Below are the code and all the weights of a small trained network. Each question names an input and a class and asks about switching units off, where a switched-off unit gives its printed mean instead of its output.

import numpy as np


def w(rows, s, z=0):
    codes = np.array(rows[::2]) - 128.0
    scale = np.full(codes.shape[1], s)
    scale[-1] = z or s
    return codes * scale


def f(y):
    return np.maximum(y, 0)


def log_softmax(a):
    a = a - a.max(-1, keepdims=True)
    return a - np.log(np.exp(a).sum(-1, keepdims=True))


def net(x, mask):
    res = np.array(x, float).reshape(1, 5) / 4 @ E
    y = f(res @ A[0][:, :-1].T + A[0][:, -1])
    res = res + np.where(mask, y, B[0][:, -1]) @ B[0][:, :-1]
    return log_softmax(res[-1] @ U[:, :-1].T + U[:, -1])


A, B = {}, {}
E = w([
[152,10,216],'x0',
[223,242,230],'x1',
[5,253,134],'x2',
[60,172,242],'x3',
[77,78,183],'x4',
],0.0044)
A[0] = w([
[141,175,160,150],'n0',
[162,116,144,82],'n1',
[134,204,118,98],'n2',
[46,207,6,91],'n3',
[87,140,123,253],'n4',
[178,57,49,68],'n5',
[117,130,120,53],'n6',
[97,179,57,188],'n7',
[174,182,89,126],'n8',
[86,75,122,192],'n9',
[249,146,152,144],'n10',
[60,151,159,50],'n11',
[141,170,107,57],'n12',
[143,75,97,55],'n13',
],0.016,0.0061)
B[0] = w([
[118,188,149,187],'n0',
[120,150,94,148],'n1',
[104,173,149,181],'n2',
[113,190,4,254],'n3',
[70,157,166,227],'n4',
[118,38,98,218],'n5',
[121,137,146,128],'n6',
[101,180,97,228],'n7',
[59,120,116,188],'n8',
[46,99,129,220],'n9',
[129,206,43,236],'n10',
[114,87,189,166],'n11',
[83,134,119,146],'n12',
[108,91,69,166],'n13',
],0.035,0.0079)
U = w([
[255,114,129,74],'0',
[136,103,78,90],'1',
[107,95,53,98],'2',
[137,196,126,221],'3',
[75,195,88,185],'4',
[104,181,194,2],'5',
[65,94,158,141],'6',
[219,103,140,63],'7',
],0.0084,0.0075)

Each question gives the input, the list of numbers given to net, and the class t.
The units are the neurons (one row each of A and B). Each row of codes is followed by its name. A weight is (code - 128) times the scale printed after its matrix; where a second scale follows, it is the last column's (A, B and U).
mask holds one flag per neuron, in row order. A switched-off neuron (its flag False) gives its mean, the last column of its row in B, instead of its output. The means were averaged over made-up inputs and are rounded, as every weight is.
A unit's drop is (log p(t) with every unit on - log p(t) with that unit switched off) / (log p(t) with every unit on - log p(t) with every unit switched off).
The circuit of an input: a set's keep is (log p(t) with only the set's units on - log p(t) with every unit switched off) / (log p(t) with every unit on - log p(t) with every unit switched off). Starting from the 12 units with the biggest drops (on a tie, the unit counted first), units are removed one at a time, each time the one whose removal leaves the highest keep (on an exact tie, the one counted first), for as long as the keep stays at least 0.8.
circuit, biggest first: the units of the circuit, biggest drop first
k most important neurons: the k neurons with the biggest drops, biggest first
drop when u is switched off: that unit's drop, to one decimal
input [-5,1,-7,-2,-6], class 2: circuit, biggest first -> n5
input [3,1,-7,0,-1], class 2: circuit, biggest first -> n5, n4
input [4,-2,-5,1,7], class 2: 3 most important neurons -> n4, n13, n11
input [0,-3,0,-2,2], class 2: 3 most important neurons -> n0, n2, n10
input [8,8,7,-4,1], class 3: 2 most important neurons -> n3, n9
input [-4,4,-4,0,6], class 3: circuit, biggest first -> n3, n9, n7, n5
input [2,1,4,-3,6], class 6: 3 most important neurons -> n3, n10, n7
input [6,-7,-8,6,8], class 6: 3 most important neurons -> n3, n9, n10
input [7,8,7,-8,4], class 3: 2 most important neurons -> n3, n9
input [-4,-8,3,-8,5], class 2: 2 most important neurons -> n5, n10
input [4,-8,-4,4,-1], class 6: 3 most important neurons -> n3, n10, n9
input [5,-5,2,-6,8], class 6: drop when n3 is switched off -> 0.3
input [1,5,8,2,6], class 5: drop when n9 is switched off -> 0.0
input [2,-1,-2,2,2], class 6: drop when n7 is switched off -> 0.1
